Below is a small trained network, with its code and all its weights. Each question gives an input and a target symbol and asks what happens when units are switched off, that is, made to give their printed mean instead of their output.

import numpy as np


def w(rows, s, z=0):
    codes = np.array(rows[::2]) - 128.0
    scale = np.full(codes.shape[1], s)
    scale[-1] = z or s
    return codes * scale


def norm(h):
    return h / np.sqrt((h * h).mean(-1, keepdims=True) + 1e-5)


def f(y):
    return y / 2 * (1 + np.tanh(0.7978845608 * (y + 0.044715 * y**3)))


def softmax(a):
    e = np.exp(a - a.max(-1, keepdims=True))
    return e / e.sum(-1, keepdims=True)


def log_softmax(a):
    a = a - a.max(-1, keepdims=True)
    return a - np.log(np.exp(a).sum(-1, keepdims=True))


def net(x, mask):
    ids = ['γδηξτω'.index(c) for c in x.split()]
    T = len(ids)
    res = E[ids] + P[:T]
    u = 0
    for l in range(3):
        q, k, v = (norm(res) @ M[l].T for M in (Q, K, V))
        z = softmax(np.where(np.tri(T) > 0, q @ k.T / 2**0.5, -1e9)) @ v
        res = res + np.where(mask[u], z, O[l][:, -1]) @ O[l][:, :-1]
        u += 1
        y = f(norm(res) @ A[l][:, :-1].T + A[l][:, -1])
        res = res + np.where(mask[u : u + 4], y, B[l][:, -1]) @ B[l][:, :-1]
        u += 4
    return log_softmax(norm(res)[-1] @ U[:, :-1].T + U[:, -1])


Q, K, V, O, A, B = {}, {}, {}, {}, {}, {}
E = w([
[83,156,69,109],'γ',
[199,130,205,120],'δ',
[125,74,157,36],'η',
[132,251,132,217],'ξ',
[35,191,159,142],'τ',
[177,199,52,127],'ω',
],0.017)
P = w([
[118,2,87,172],'0',
[118,222,135,49],'1',
[132,235,150,63],'2',
[135,230,148,80],'3',
[100,181,147,127],'4',
[105,187,147,119],'5',
[107,182,132,131],'6',
[123,178,146,116],'7',
[103,161,140,144],'8',
[113,196,145,109],'9',
[124,195,139,111],'10',
[131,201,158,102],'11',
[120,192,146,124],'12',
],0.0098)
Q[0] = w([
[164,2,74,211],'0.h0',
[150,106,172,184],'0.h0',
],0.0073)
K[0] = w([
[1,253,225,19],'0.h0',
[151,115,65,44],'0.h0',
],0.0078)
V[0] = w([
[96,173,1,128],'0.h0',
[71,127,108,6],'0.h0',
],0.0049)
O[0] = w([
[121,110,5,170,172],'0.h0',
[114,149,118,38,253],'0.h0',
],0.013,0.00049)
A[0] = w([
[179,190,68,2,21],'0.n0',
[221,125,189,222,245],'0.n1',
[167,149,56,249,121],'0.n2',
[96,40,118,80,3],'0.n3',
],0.0067,0.0019)
B[0] = w([
[85,96,90,159,253],'0.n0',
[216,254,150,119,160],'0.n1',
[77,216,177,123,175],'0.n2',
[41,38,141,55,144],'0.n3',
],0.0073,0.0034)
Q[1] = w([
[160,106,130,55],'1.h0',
[105,245,136,63],'1.h0',
],0.011)
K[1] = w([
[87,208,161,188],'1.h0',
[155,26,173,253],'1.h0',
],0.0058)
V[1] = w([
[1,136,151,174],'1.h0',
[69,157,138,2],'1.h0',
],0.0071)
O[1] = w([
[10,158,195,198,176],'1.h0',
[14,191,84,1,253],'1.h0',
],0.0079,0.0044)
A[1] = w([
[175,145,184,103,20],'1.n0',
[93,50,147,131,1],'1.n1',
[93,11,170,66,4],'1.n2',
[108,50,156,69,124],'1.n3',
],0.011,0.00098)
B[1] = w([
[31,79,133,10,152],'1.n0',
[106,224,146,135,150],'1.n1',
[186,255,175,117,253],'1.n2',
[88,246,20,152,227],'1.n3',
],0.0077,0.0047)
Q[2] = w([
[117,6,161,177],'2.h0',
[188,160,156,153],'2.h0',
],0.011)
K[2] = w([
[149,254,111,14],'2.h0',
[129,65,193,107],'2.h0',
],0.0073)
V[2] = w([
[2,56,204,159],'2.h0',
[37,79,31,141],'2.h0',
],0.0046)
O[2] = w([
[46,87,202,163,113],'2.h0',
[39,21,10,145,250],'2.h0',
],0.012,0.00023)
A[2] = w([
[99,9,107,88,228],'2.n0',
[95,163,107,120,214],'2.n1',
[100,128,157,165,2],'2.n2',
[208,167,231,112,130],'2.n3',
],0.014,0.0021)
B[2] = w([
[203,5,202,64,126],'2.n0',
[127,135,106,193,253],'2.n1',
[170,188,122,114,125],'2.n2',
[170,2,151,80,212],'2.n3',
],0.0098,0.0076)
U = w([
[75,54,85,113,96],'γ',
[141,113,181,95,201],'δ',
[73,202,118,2,38],'η',
[155,199,201,197,11],'ξ',
[7,116,227,161,180],'τ',
[175,139,54,153,247],'ω',
],0.0091,0.0016)

Each question gives the input, a string of symbols that net reads in full, and the target symbol t.
The units are the heads (2 rows each of Q, K, V and O) and the neurons (one row each of A and B). Each row of codes is followed by its name. A weight is (code - 128) times the scale printed after its matrix; where a second scale follows, it is the last column's (O, A, B and U).
mask holds one flag per unit, layer by layer, with each layer's heads first. A switched-off unit (its flag False) gives its mean, the last column of its rows in O or B, instead of its output. The means were averaged over made-up inputs and are rounded, as every weight is.
A unit's drop is (log p(t) with every unit on - log p(t) with that unit switched off) / (log p(t) with every unit on - log p(t) with every unit switched off).
The circuit of an input: a set's keep is (log p(t) with only the set's units on - log p(t) with every unit switched off) / (log p(t) with every unit on - log p(t) with every unit switched off). Starting from the 12 units with the biggest drops (on a tie, the unit counted first), units are removed one at a time, each time the one whose removal leaves the highest keep (on an exact tie, the one counted first), for as long as the keep stays at least 0.8.
circuit, biggest first: the units of the circuit, biggest drop first
unit that matters most: the unit with the biggest drop
k most important neurons: the k neurons with the biggest drops, biggest first
top k neurons in layer l: the k neurons of layer l with the biggest drops, biggest first
drop of u: that unit's drop, to one decimal
input δ τ ξ, target δ: unit that matters most => 2.n3
input τ τ τ η τ η γ, target τ: circuit, biggest first => [1.h0; 2.h0]
input ω η η, target ω: circuit, biggest first => [0.h0; 1.h0]
input γ η ω η η τ γ τ, target γ: circuit, biggest first => [0.h0; 2.h0; 1.n2]
input τ η η δ τ η η ξ, target τ: 2 most important neurons => [1.n3; 1.n2]
input τ γ ξ, target τ: circuit, biggest first => [2.h0; 1.h0]
input γ η η ω γ γ τ τ ω η, target γ: circuit, biggest first => [0.h0; 2.h0]
input ω δ ω γ, target ω: circuit, biggest first => [1.h0; 0.h0]
input ω η η δ γ η η γ, target γ: top 2 neurons in layer 1 => [1.n2; 1.n3]
input τ δ η η γ ω η η ω δ, target τ: 3 most important neurons => [0.n1; 1.n2; 1.n0]
input ξ τ η ω, target ξ: 2 most important neurons => [0.n2; 1.n3]
input γ η η η, target γ: circuit, biggest first => [2.h0; 0.h0]
input ξ τ τ η ω, target ξ: top 2 neurons in layer 1 => [1.n3; 1.n0]
input τ τ ξ δ, target τ: 2 most important neurons => [1.n0; 1.n2]
input δ η η ω η η η η η τ ω, target δ: circuit, biggest first => [2.h0; 0.h0; 2.n3; 1.n3]
input ξ τ γ, target ξ: circuit, biggest first => [1.h0]
input ξ τ η ω γ τ η τ τ δ η, target ξ: circuit, biggest first => [0.h0; 1.h0; 1.n2]
input ω η ξ γ η η η, target ω: circuit, biggest first => [0.h0; 2.h0]
input ω ω ξ, target ω: circuit, biggest first => [2.h0; 0.h0]
input ω τ η τ ω ξ δ ξ τ δ η γ, target ω: top neuron in layer 0 => [0.n3]
input η η η η η τ ω ω τ γ, target γ: circuit, biggest first => [1.n2; 2.h0; 0.n1]
input τ η γ η γ, target τ: drop of 0.n3 => 0.0
input δ η δ η, target δ: drop of 2.h0 => 0.2
input τ η ω η η, target τ: drop of 2.h0 => 0.8
input δ δ δ τ η η η δ γ η τ, target δ: drop of 1.n3 => 0.1
